Where the symbols take the points:
@: bc->hm, lc->qs, bz->gj, mm->dr, md->hp, gj->gt, dj->lm, qj->sz, ll->tb, gm->sn, rr->qj, dl->cm, hm->nj, zd->fm, hp->pp, sc->tq, ds->nh, sn->bb, cc->rr, gl->ll, bb->qb, tq->tp, gt->sc, tp->qh, nh->lc, nb->dl, cm->mm, qh->gl, lm->bz, dr->zd, cd->ds, sz->gm, pp->cc, ft->nb, qs->th, qb->bc, nj->cd, fm->dj, tb->ft, th->md
+: bc->dl, lc->qh, bz->cc, mm->bb, md->sc, gj->pp, dj->qj, qj->dj, ll->ds, gm->zd, rr->lm, dl->bc, hm->nb, zd->gm, hp->gt, sc->md, ds->ll, sn->dr, cc->bz, gl->nh, bb->mm, tq->th, gt->hp, tp->qs, nh->gl, nb->hm, cm->qb, qh->lc, lm->rr, dr->sn, cd->tb, sz->fm, pp->gj, ft->nj, qs->tp, qb->cm, nj->ft, fm->sz, tb->cd, th->tq

The rows follow the links: the fewer symbols apart two points are, the more alike their rows tend to be.

Point, then a row for it; each showing differs a little:
cm
-63,-46,66,21,84,-5,-18,-75,7,39,10,129,99,5,-60,-39,-7,-104,21,-39,-22,-59,30,1,-20,-28,50,-28,14,-63,3,54,17,38,33,0,29,77,8,3,7,46
cd
67,-45,64,-7,-42,-13,5,-13,-37,12,-19,-73,-17,100,-80,19,12,11,-89,-54,-40,-52,-39,-49,-3,88,-38,-16,44,-56,58,-24,19,80,4,-29,-13,-39,-67,-1,-8,38
th
60,94,-90,-20,-16,28,-2,-2,11,-35,-11,-4,78,17,85,36,-91,-3,93,10,-23,4,71,86,-22,-53,-56,3,3,-24,29,-33,0,-16,43,49,-38,-24,78,61,-32,-54
sn
-92,21,-35,-4,30,46,6,34,41,-22,24,-10,-128,-75,14,6,39,71,-49,29,-34,80,-77,-44,34,-55,43,45,-69,49,-88,47,4,-62,-61,8,10,2,-11,-19,33,36
tb
-35,94,-70,-13,20,-18,-22,-17,0,-36,42,6,109,52,116,12,-40,51,79,2,-42,14,-18,59,44,-51,-28,-19,-48,-67,-25,-7,51,-47,23,57,-69,29,2,19,-47,-52
md
37,57,-66,-8,-10,-23,3,1,12,-15,-6,39,95,-14,96,10,-86,-65,126,18,15,-3,70,104,-34,-58,-28,-12,0,-36,50,-17,-9,-45,57,48,-27,16,48,41,-36,-60
ll
-4,85,-104,-33,-32,-17,-35,-13,9,-27,28,-39,76,39,117,19,-37,81,24,-12,-39,-8,-24,23,63,-2,-52,-28,-57,-53,-47,-21,50,-16,-8,83,-88,9,35,16,-47,-40
mm
-59,-43,48,21,87,25,-10,-68,26,35,0,126,41,-15,-94,-45,-8,-88,-24,-27,-27,-66,32,-5,-22,-24,64,-38,25,-65,-32,49,10,54,-16,-23,25,60,52,11,43,81
gm
-83,12,-56,2,45,41,-4,17,56,-7,24,48,-118,-89,-17,-29,53,56,-55,18,3,30,-25,-60,50,-19,51,29,-37,52,-121,50,-14,-50,-95,8,7,29,65,-9,56,39
bz
18,4,45,1,-55,57,33,57,-13,-30,-20,-44,-105,-50,-5,34,-3,4,41,60,46,121,-19,13,-79,-21,32,61,-28,99,49,6,-54,-50,44,-66,60,-49,-62,-15,1,-17
fm
-33,25,-37,9,31,102,33,13,57,-17,-11,48,-101,-90,-67,-7,-9,18,-46,21,-41,48,22,-1,-56,-65,32,59,0,38,-68,37,-34,-5,-60,-47,52,-33,63,26,56,74

Each walk starts at a row. The symbols on each line, taken left to right, move it on to the next point.
Answer with the point's row; about right is enough.
-13,42,-32,0,4,95,40,48,58,-42,-16,9,-123,-81,-21,31,-2,22,-5,21,-23,87,1,19,-64,-69,30,61,-4,58,-31,14,-47,-32,-29,-45,56,-68,36,27,39,51
+ @ @ +: -41,13,-22,5,46,80,19,-10,54,-1,-11,68,-68,-69,-96,0,2,-25,-63,-13,-42,6,22,-19,-42,-51,46,23,23,12,-73,41,-14,26,-71,-32,60,7,82,23,62,93
@ + + +: -72,-24,-47,17,38,1,-10,2,35,12,12,69,-84,-79,-25,-33,50,-6,-67,23,28,-31,-1,-65,62,9,49,15,-8,50,-123,47,-19,-24,-94,27,16,27,71,-11,60,43
76,105,-112,-37,-29,26,2,-5,18,-34,-14,-41,67,21,62,32,-80,39,19,-27,-41,-24,47,73,-25,-21,-55,-2,24,-46,4,-39,4,13,-8,38,-44,-55,81,65,-11,-6
@ + @ @ @: 32,62,-112,-44,-26,-44,-22,-6,2,-10,23,-78,44,57,79,2,-16,89,-41,-30,-30,-44,-13,-5,97,27,-73,-14,-15,-37,-43,-44,45,-1,-56,81,-79,-9,41,15,-33,-29
@ + + @ @: -56,57,-24,20,31,-15,-21,-39,4,-13,30,32,136,41,101,-19,-41,-8,97,-7,-50,14,1,67,4,-57,-25,-23,-53,-69,-1,2,41,-35,62,54,-65,51,-22,10,-45,-56
-58,-53,-28,20,41,-36,-27,-9,21,46,-7,108,-34,-69,-51,-47,48,-72,-38,10,60,-77,24,-47,39,31,60,-27,12,38,-83,39,-24,-1,-71,45,31,68,68,-24,56,28
@ @ @ +: -60,-26,5,19,68,42,18,-46,52,30,-18,115,-17,-57,-97,-23,4,-59,-56,-34,-36,-57,46,-15,-20,-29,56,-14,33,-33,-57,35,-6,49,-51,-20,40,38,67,30,63,102
+ @ @ @ +: -60,-24,66,30,84,-31,-31,-71,-9,27,10,104,123,30,-1,-29,-23,-95,75,-17,-26,-35,13,28,-21,-39,36,-52,-12,-75,8,39,28,8,65,-7,4,88,-41,3,-38,-15
-6,-84,22,28,23,-72,-45,-23,-1,42,-17,102,57,-43,-4,-40,8,-147,74,14,79,-67,72,3,-4,-11,52,-62,25,33,5,20,-19,-30,28,7,35,76,45,-15,22,-34
+ @ +: -9,-35,12,26,19,-53,-35,-22,-22,30,-23,83,98,-19,39,-25,-27,-147,118,29,83,-48,80,39,-19,-17,21,-36,19,5,31,14,-11,-40,43,23,11,64,17,0,-11,-73
+ + + @ +: 24,5,-8,16,9,-35,-15,-18,4,6,-25,63,114,-9,81,-1,-58,-106,142,30,52,-7,82,80,-32,-53,-9,-20,12,-2,39,-1,-20,-36,67,20,-6,27,14,23,-39,-73
70,-80,100,6,-64,-40,26,58,-63,7,-22,-72,-59,10,-32,12,35,-24,14,21,81,15,-23,-15,-26,71,-8,15,17,87,69,-31,-33,7,39,-53,17,-44,-82,-41,-19,-49
+ @ + @ @: 110,-94,70,-10,-57,-57,12,44,-68,28,-10,-85,-37,44,-24,14,55,-7,-38,1,73,-16,-19,-65,14,111,-22,-9,22,57,59,-35,-28,18,20,-35,16,-21,-58,-46,-12,-52
@ @ @: 62,24,-89,-21,-48,-67,-38,6,-22,8,-6,-83,12,60,31,6,22,77,-78,-32,3,-62,-5,-43,92,74,-69,-8,15,-33,-41,-54,29,8,-65,78,-55,-14,36,-3,-12,-5
28,-60,125,0,-33,-22,13,-12,-40,9,-15,-89,3,98,-51,14,37,18,-50,-31,-14,-6,-69,-41,-23,65,-22,-11,11,-32,87,-20,11,67,47,-53,14,-30,-124,-27,-28,25
@ @ @ + @ +: 86,-1,18,-30,-33,-2,-3,-21,-33,19,-26,-70,22,94,-68,31,-9,48,-105,-73,-39,-66,14,-25,8,72,-55,-20,67,-72,43,-56,3,102,-21,-20,-21,-42,11,13,3,59
@ @ @ + + +: 80,-29,-35,-20,-54,-70,-24,25,-46,25,-6,-86,-11,46,3,-7,29,50,-86,-23,41,-74,-15,-58,82,104,-51,-17,33,-6,3,-45,7,32,-49,43,-54,-28,17,-6,-4,-4
89,53,-39,-33,-41,13,6,-12,3,-16,-11,-78,39,73,-37,42,-35,50,-92,-64,-70,-59,15,1,9,44,-69,-10,56,-63,30,-64,18,74,-43,30,-45,-60,45,46,1,56
@ @ @ + + +: 84,-69,16,-22,-60,-86,-19,25,-58,28,-18,-104,-35,53,-26,3,38,17,-66,-17,54,-58,-28,-71,52,135,-28,-23,43,40,36,-48,-1,29,-21,3,-3,-25,-13,-35,-2,-21
+ @ @ @ +: 46,-62,81,5,-58,-8,44,55,-32,-11,-28,-45,-71,-20,-1,29,29,-12,40,48,79,88,-18,2,-67,14,0,42,-8,97,86,-12,-49,-35,54,-51,41,-41,-92,-35,-20,-44
